Here are made-up nodes, facts about them, and rows of numbers that follow some of those facts. Name the node behind each unnamed row.

There are 5 kinds of fact about the nodes: ζ, σ, Φ, Δ, α.
labiplun {ζ=fubos, σ=b, Φ=693, Δ=daka, α=572}
stizus {ζ=miripir, σ=h, Φ=693, Δ=kloskeklar, α=177}
ritrur {ζ=soklos, σ=g, Φ=693, α=572}
vazigrar {ζ=poskopim, σ=a, Φ=693, Δ=luklo, α=157}
lutrir {ζ=ruskopel, σ=h, Φ=693, Δ=drifol, α=736}
daka {ζ=fubos, σ=j, Φ=693, α=625}
sapir {ζ=druskir, σ=b, Φ=987, Δ=sketetus, α=736}
bisu {ζ=rabror, σ=q, Φ=987, Δ=mefim, α=625}
regek {ζ=skiren, σ=a, Φ=693, Δ=grakla, α=157}
drivas {ζ=braflan, σ=a, Φ=693, α=625}
para {ζ=trinazon, σ=f, Φ=693, Δ=britrum, α=572}
drola {ζ=rikadi, Φ=693, Δ=tazem, α=736}
sketetus {ζ=druskir, σ=d, Φ=987, α=625}
lepo {ζ=kudan, σ=j, Φ=987, Δ=brilis, α=157}
beskan {ζ=tremo, σ=b, Φ=987, α=177}
fliploni {ζ=foflor, σ=a, Φ=693, α=736}
gruskal {ζ=grozim, σ=n, Φ=693, Δ=poskil, α=177}
fiklir {ζ=grozim, σ=a, Φ=693, Δ=duklur, α=177}
skobe {ζ=babras, σ=b, Φ=693, Δ=butro, α=572}
brakes {ζ=soklos, σ=n, Φ=693, Δ=klesken, α=572}
suzevar {ζ=ruskopel, σ=c, Φ=693, Δ=gitul, α=736}
sobrel {ζ=tremo, σ=l, Φ=693, Δ=vetuk, α=177}
vaster {ζ=tebim, σ=b, Φ=693, Δ=plepes, α=736}
befo {ζ=nikam, σ=k, Φ=987, Δ=tremifum, α=736}
gugek {ζ=babras, Φ=693, Δ=skobe, α=736}
sikluplu {ζ=foflor, σ=g, Φ=987, Δ=fliploni, α=625}
datrer {ζ=rabror, σ=c, Φ=693, Δ=babrose, α=625}
grofun {ζ=godo, σ=c, Φ=693, Δ=lafe, α=157}
drifol {ζ=ruskopel, σ=k, Φ=693, Δ=bubrebrol, α=157}
klife {ζ=nikam, Φ=987, Δ=befo, α=572}
brilo {ζ=muflita, Φ=987, Δ=skeron, α=572}
giski {ζ=muno, σ=q, Φ=987, α=177}
treklotin {ζ=trinazon, σ=o, Φ=693, Δ=para, α=157}
skigek {ζ=kobra, σ=l, Φ=987, Δ=mebris, α=177}
radrir {ζ=rikadi, σ=d, Φ=693, Δ=klori, α=157}
dreplubok {ζ=nikam, σ=a, Φ=693, α=177}
govu {ζ=somam, σ=g, Φ=693, α=572}
putrime {ζ=tasto, σ=a, Φ=693, Δ=nalir, α=625}
rogral {ζ=trinazon, Φ=987, Δ=treklotin, α=177}
suskis {ζ=fubos, σ=e, Φ=987, Δ=labiplun, α=736}
grokla {ζ=babras, σ=i, Φ=693, Δ=gugek, α=572}
tudil {ζ=kudan, Φ=987, Δ=staze, α=157}
nodis {ζ=soklos, σ=j, Φ=693, Δ=fegaplan, α=177}
trimuklur {ζ=grozim, σ=e, Φ=693, Δ=fiklir, α=625}
dreplos {ζ=trakik, σ=d, Φ=693, α=736}
steral {ζ=nikam, σ=c, Φ=693, Δ=dreplubok, α=157}
tusta {ζ=troplen, σ=c, Φ=693, Δ=bafles, α=736}
flemar {ζ=stugrel, σ=g, Φ=693, α=157}
tesuvu {ζ=muflita, σ=k, Φ=987, Δ=brilo, α=572}
troflo {ζ=fazu, σ=d, Φ=693, α=625}
megrike {ζ=tasto, σ=f, Φ=987, Δ=putrime, α=157}
dredizi {ζ=nezabruk, σ=p, Φ=987, Δ=flikam, α=177}
lefos {ζ=muflita, σ=c, Φ=693, Δ=tesuvu, α=736}
granuzak {ζ=druskir, σ=h, Φ=987, Δ=sapir, α=177}
migri {ζ=trinazon, Φ=693, Δ=troskal, α=572}
drita {ζ=klagil, σ=e, Φ=987, Δ=zugrek, α=572}
nogral {ζ=ruskopel, σ=n, Φ=987, Δ=suzevar, α=572}
klozatu {ζ=poskopim, σ=l, Φ=693, α=157}
bafles {ζ=troplen, σ=o, Φ=693, α=625}
klogan {ζ=nikam, σ=h, Φ=693, Δ=steral, α=572}
zabuk {ζ=tasto, σ=h, Φ=693, α=572}
flebim {ζ=nezabruk, σ=c, Φ=693, Δ=faklir, α=572}
diplor {ζ=nikam, σ=g, Φ=987, Δ=klogan, α=177}
fegaplan {ζ=soklos, σ=c, Φ=693, Δ=dobul, α=177}
lofla {ζ=roklil, σ=b, Φ=693, α=736}
tuplorom {ζ=somam, σ=f, Φ=987, Δ=govu, α=625}
fliklun {ζ=rikadi, Φ=987, Δ=drola, α=177}
duzivor {ζ=godo, σ=h, Φ=987, Δ=skarir, α=177}
stevibin {ζ=miripir, σ=a, Φ=693, α=625}
lobror {ζ=kudan, σ=l, Φ=987, Δ=plaflil, α=572}
fumam {ζ=grozim, σ=q, Φ=987, Δ=trimuklur, α=572}
giskibi {ζ=kobra, σ=c, Φ=987, Δ=skigek, α=157}
plepes {ζ=tebim, σ=f, Φ=693, α=157}
lafe {ζ=godo, Φ=987, Δ=zagiflin, α=177}
mesul {ζ=babras, σ=a, Φ=693, Δ=grutros, α=177}
stupan {ζ=voflotu, Φ=693, Δ=skurom, α=177}
kone {ζ=skiren, σ=j, Φ=693, Δ=regek, α=157}
suvonu {ζ=trinazon, σ=c, Φ=693, α=625}
tremifum {ζ=nikam, σ=e, Φ=987, Δ=diplor, α=157}
grevar {ζ=druskir, Φ=693, Δ=granuzak, α=177}
grakla {ζ=skiren, σ=c, Φ=987, α=625}
setram {ζ=tebim, σ=a, Φ=987, Δ=vaster, α=572}
duklur {ζ=grozim, σ=h, Φ=987, Δ=gruskal, α=736}
tanomem {ζ=tasto, σ=b, Φ=693, Δ=megrike, α=572}
klori {ζ=rikadi, Φ=693, α=157}
dobul {ζ=soklos, σ=b, Φ=987, Δ=ritrur, α=625}
plaflil {ζ=kudan, σ=f, Φ=987, α=625}
skupuni {ζ=grugrus, σ=h, Φ=693, α=157}
zugrek {ζ=klagil, σ=i, Φ=693, α=572}
zaso {ζ=zite, σ=k, Φ=693, Δ=venon, α=625}
stinon {ζ=godo, Φ=987, α=625}
luklo {ζ=poskopim, σ=m, Φ=693, Δ=klozatu, α=572}
mebris {ζ=kobra, σ=g, Φ=987, α=157}
vetuk {ζ=tremo, σ=g, Φ=987, Δ=beskan, α=177}
pekem {ζ=tasto, σ=n, Φ=693, Δ=kobon, α=157}
segim {ζ=braflan, σ=p, Φ=693, Δ=drivas, α=157}
kolek {ζ=poskopim, σ=k, Φ=693, Δ=vazigrar, α=177}
brilis {ζ=kudan, σ=k, Φ=987, Δ=nedegri, α=625}
kledru {ζ=muflita, Φ=987, α=736}
britrum {ζ=trinazon, σ=g, Φ=693, Δ=migri, α=572}
stanes {ζ=ruskopel, σ=b, Φ=693, Δ=nogral, α=736}
driplim {ζ=pluskos, σ=i, Φ=693, α=572}
stoges {ζ=druskir, σ=f, Φ=693, Δ=grevar, α=625}
mefim {ζ=rabror, σ=d, Φ=693, α=177}
bubrebrol {ζ=ruskopel, σ=a, Φ=987, α=572}
rozom {ζ=fazu, σ=e, Φ=693, Δ=troflo, α=177}
kobon {ζ=tasto, σ=d, Φ=987, Δ=zabuk, α=177}
kudru {ζ=voflotu, Φ=693, α=625}
skeron {ζ=muflita, σ=a, Φ=693, Δ=kledru, α=157}
flikam {ζ=nezabruk, σ=j, Φ=693, α=572}
zetrol {ζ=rikadi, σ=b, Φ=987, Δ=radrir, α=625}
flavi {ζ=poskopim, σ=i, Φ=693, Δ=kolek, α=572}
poskil {ζ=grozim, Φ=693, α=177}
staze {ζ=kudan, σ=m, Φ=693, Δ=lepo, α=625}
zagron {ζ=soklos, σ=i, Φ=693, Δ=nodis, α=572}
vabra {ζ=rabror, σ=a, Φ=693, Δ=bisu, α=625}
zivim {ζ=muno, σ=d, Φ=987, Δ=giski, α=177}
plotor {ζ=flisi, σ=b, Φ=693, Δ=ruzes, α=625}
testu {ζ=klagil, Φ=693, Δ=drita, α=625}
nalir {ζ=tasto, σ=c, Φ=693, Δ=pekem, α=736}
faklir {ζ=nezabruk, σ=b, Φ=693, Δ=dredizi, α=157}
grutros {ζ=babras, σ=f, Φ=693, α=177}
gropu {ζ=zite, Φ=693, Δ=zaso, α=572}
tazem {ζ=rikadi, σ=e, Φ=693, Δ=nuzirem, α=572}
ruzes {ζ=flisi, Φ=987, α=736}
nuzirem {ζ=rikadi, σ=j, Φ=693, Δ=zetrol, α=177}
zagiflin {ζ=godo, Φ=987, Δ=stinon, α=157}
venon {ζ=zite, σ=j, Φ=693, α=572}
ladrin {ζ=troplen, Φ=693, Δ=tusta, α=572}
paplan {ζ=grozim, σ=d, Φ=693, Δ=fumam, α=157}
troskal {ζ=trinazon, σ=b, Φ=987, Δ=suvonu, α=625}
boklok {ζ=pluskos, σ=o, Φ=693, Δ=driplim, α=736}
kloskeklar {ζ=miripir, σ=g, Φ=987, Δ=stevibin, α=177}
nedegri {ζ=kudan, Φ=987, Δ=lobror, α=177}
skarir {ζ=godo, σ=a, Φ=693, Δ=grofun, α=157}
babrose {ζ=rabror, σ=b, Φ=987, Δ=vabra, α=625}
gitul {ζ=ruskopel, σ=m, Φ=693, Δ=lutrir, α=736}
klesken {ζ=soklos, σ=l, Φ=693, Δ=zagron, α=736}
skurom {ζ=voflotu, σ=p, Φ=987, Δ=kudru, α=177}
butro {ζ=babras, σ=d, Φ=693, Δ=mesul, α=177}

Known rows:
skobe: [-47  20 -27   9  -7 -27   3 -18 -17   4  -3   0   6  23   3  26  15  22
  23  26 -12  40   6   3  -2 -28  31  14  23   1  13  -5  16  -2  14]
kobra: [-37  20 -30  -8   0 -23   7 -28  12  21   1 -15  18  28   4  37  43  28
  11  32  -3  26  17  -8   1 -34  34  18  -3  17   1  10  13  11  22]
vazigrar: [-35  -1 -28 -12  -7 -17   6 -15 -12  -4  11   6   3  11 -10  22  18  27
  13  19 -21  45   5  13   0 -17  12  28  23 -22  24  -2  43   9   4]
skarir: [-31  12 -23  -3  -4 -10   5 -24 -16   0   7   6  10  13  -6  30  11  21
  16  16 -15  55  -5  14   4 -20  14  30  25 -17  33 -10  54   2  14]
fumam: [-42  23 -24  27  -7 -20   9 -28   4   3   7  -9   4  13  -5  38   9  18
  23  19 -14  56   6   0  -3 -16  17  12  14 -13  22  -1  43 -22  31]
dredizi: [-55  -8 -24  21   6 -40  21 -16  10  -4  10 -21 -14   7 -17  29  17  24
  34  33 -24  30   9  15 -24 -21  16   6   7 -11  41  12  26  -1   9]
troskal: [-22  23 -47 -37 -18 -26  17   0  -6   3  25 -16   7  19 -29  32  42  29
 -11   4  -6  18  38 -34  15  -7  29  21  14  -5  -5  29  15  -4   4]
ruskopel: [-34  19 -29 -11   1 -21  12 -31  13  23   9 -10  22  29   4  40  35  31
  12  29  -6  18  19  -5   1 -33  32  18   4  18  -2   9  17  11  23]
migri: [-51  13 -29   0  -4 -34   7  -8 -14   5  -4  -1   0  29  -2  21  19  25
  22  26 -12  30  17   0  -8 -26  34  12  25   2   6   0   2   6   4]
skeron: [-40 -12 -29 -21  -3 -23   2  -6 -11  -2  14   4  -3   7 -10  17  22  31
  13  20 -25  37  14  10  -3 -20  10  25  21 -24  20   5  37  16  -1]
roklil: [-36  17 -27  -9   0 -19   6 -32  15  23   2 -12  21  28   4  35  40  29
  12  29  -4  25  19  -8   0 -33  35  18  -3  18  -1   9  14  13  21]
grakla: [-23  16 -43 -46 -17 -36  15  13 -10  -1  23 -21  -1  28 -31  32  43  31
 -15  11  -6  13  38 -48  13  -5  30  15  12  -2  -2  32   2   6  -2]
tebim: [-37  14 -29  -9  -1 -22   7 -29  13  22   4 -17  21  27   4  35  40  29
  13  31  -2  26  19  -9   3 -32  34  19  -2  16   2  10  15  12  21]
paplan: [-36  32 -17   0  -6  -8   7 -31 -21  11  10  -5  14  28   8  40   9  21
  22  22  -4  54 -12   2  10 -19  29  23  23  -7  30 -18  37  -8  20]
kobon: [-64   3 -22  12   7 -39  16 -18  13   8  18 -22 -16   6  -9  17  23  35
  37  30 -18  23  21  11 -25 -17  20  -4   6 -12  33  11  10  -8   6]
babrose: [-15  45 -40 -19 -24 -15  15 -16 -13   2  18 -15  20  27 -23  46  30  21
  -9   5   5  36  13 -34  25  -9  33  25  14  -6  12  14  34 -17  20]
rogral: [-55  41 -18  47   1 -24  27 -42   7   9   3 -21   0  18  -2  44   9  16
  44  34  -1  42  -9  13  -7 -29  40   1  11   1  44  -3  24 -28  28]
befo: [-29  36 -36  14  -3 -24  29 -33   3   3  17 -38   3  11 -28  45  18  17
  29  20   1  31  -9  13   3 -19  42  16  -9 -11  40   9  40 -22  11]

Name these rows:
No name comes twice in this set of rows, the named rows included.
[-49  -6 -19  10  11 -27   2 -23  -2   0   7  -5  -3   7  -4  24   2  23
  41  27 -30  42  -4  38 -21 -25  13  17  11 -20  36 -12  40   2   5] -> fiklir
[-65   3 -29  17   6 -47  20 -11  15   6  11 -22 -21   7 -17  19  24  30
  38  28 -22  14  30  10 -22 -23  27  -8   3 -11  17  20  -2  -4   1] -> beskan
[-58  35 -11  44   4 -18  18 -43   5   8   9 -19  -3  11  -2  34   8  21
  40  33  -1  49 -11  14  -9 -23  28   5  14  -9  54  -2  39 -29  29] -> zivim
[-39  22 -33  -5  -3 -23  12 -33   9  18   2  -6  20  20  -3  27  46  31
   7  34   2  13  19  -5  -2 -40  40  19  13  22   6  17  15  13  19] -> kudan
[-31  26 -47 -44 -18 -26  13   1  -9   4  31  -6   1   6 -29  15  51  40
 -18   2  -3   9  45 -35  14 -10  31  19  18 -11  -9  31   9  -5  -1] -> plaflil
[-39   6 -33  20  -9 -42  24  -7   3  -2   0 -18  -1  25 -16  43  17  15
  14  32 -17  36  19 -15 -13 -18  24   6  17   5  17  10  17  -1  21] -> drita
[-67  -5 -22  -7   9 -39   5  -8  -2   9   9  -8 -15  14  -4   6  18  35
  36  29 -19  16  19  24 -19 -25  26   5  13 -10  23   3  -4   8  -8] -> mefim
[-58 -23 -26  -4  10 -39   2  -6  -1  -3  13  -4 -13   2 -14   5  16  34
  34  24 -34  24  14  36 -28 -25  12  11   6 -25  28   4  20  16  -8] -> dreplubok
[-55 -15 -24   3   9 -35   5 -15  -4  -2  10  -3 -13   0 -11  10  13  33
  37  23 -30  32   8  40 -23 -26  14  14  10 -19  33   0  30   9  -2] -> mesul
[-35  36 -25  22 -10 -14  24 -30  -5   5   4 -19   7  29  -3  47  20  18
  16  28   2  48  -2 -21   7 -15  33  14  19   3  37   4  32 -21  29] -> giskibi
[-28  13 -40 -47 -15 -29  10   4  -7   2  33 -13  -2  16 -27  22  43  38
 -15   6  -7  19  40 -38  13  -5  21  19  12 -13   1  29  14   1   1] -> sketetus
[-20  46 -32 -31 -17  -6   3 -21 -36   2  17   5  22  24 -10  26  32  24
 -12  11  11  34   0 -22  28 -20  37  38  34  -3  22  -1  35  -6  12] -> staze
[-52  -3 -22  27   5 -38  21 -20   9  -3   9 -23 -10  10 -16  32  14  22
  32  34 -21  36   6  13 -22 -22  19   5   7 -15  45   8  32  -4  15] -> skurom

Now the same nodes, written a new way:
Known rows:
boklok: [ 23  21  -8 -10 -10   6   4 -14 -15  11   4  40 -13]
driplim: [  8  20  -1 -27 -24   0   9 -33 -13  30  24  39   3]
grakla: [-23 -29  20  17  -5   3 -24  19   7  -9 -18 -41  15]
babrose: [-19 -32  11  -4  -6  -3 -31  21   1  -9 -43 -29   1]
nuzirem: [  9   1  -7 -10   6  17  -4  -2  -8 -18  25   1 -18]
rikadi: [ -9  -2   0  11   8   0   5  -1   4  -1 -15 -16   6]
suzevar: [ 15  29  -5  -7  -1  26  -2 -13 -16  -1  32  15 -10]
lafe: [  1   7  -5 -19  -1  -1   4   0 -12  -8  26  -1  15]
grofun: [-17   4   8  38  11   4 -16  11  15  -1 -15 -33 -12]
flemar: [-26   3  -1   8  11 -16  -4  12  22  10 -37 -27 -21]
paplan: [ -2   1  13  31   4  -1 -16  18  21  11 -42 -10 -14]
stevibin: [-31 -30  21  19  -7  -5 -11  -2  27  24  -9 -34   3]
megrike: [-14  18  34  44  -1  11  -7  23  29  17 -15 -19  35]
kolek: [ 17   5   1  12  -6  23  -9  -9 -17  -5  17  15  -3]
troplen: [-10  -7  -3  18   6  -1   4  -1  -2  -4 -17 -15   5]
roklil: [-11  -2  -3  16   1  -2   3  -2   0  -4 -16 -16   5]
fliploni: [ 15  24  -2  -7  -9   4   8 -22 -12  27  19  28  -1]
lepo: [ -1   3   3  30  12 -24 -33  29  -7 -12 -16 -35  -3]

Name these rows:
No name comes twice in this set of rows, the named rows included.
[-18  -1   3  23  22 -22   5  32  23 -13 -11 -35  14] -> zagiflin
[ -9  11  -7 -48   0  -5   4   3  -5  -1  12  -1   4] -> diplor
[ 12  27  -8 -14   5  28  10 -11  -6  -6  36  12 -10] -> nalir
[-21 -34  12  19   5  12 -24   9   8  -7 -19 -37 -14] -> daka
[ 30  23  -8   1 -10  19  -1  -9 -19   1   6  38 -10] -> lefos
[-14   1   9  24  10  -5  -4  11  23   5 -24 -26 -12] -> skupuni
[-12   2   4  11   4  -9 -13  15  17  11 -55  -8 -28] -> segim
[ 15  27 -20 -23  -2   8  -6 -12 -27  -1   6  21 -27] -> vaster
[-19 -29  11  -9 -10 -16 -18  20  11  12 -56 -13   6] -> sikluplu
[ 12   4  -3  -7 -10  10  -5 -14 -12   9   8  15  -8] -> grevar
[-23 -31  14   3   2 -10  -8  17  12 -10 -14 -39  15] -> bisu

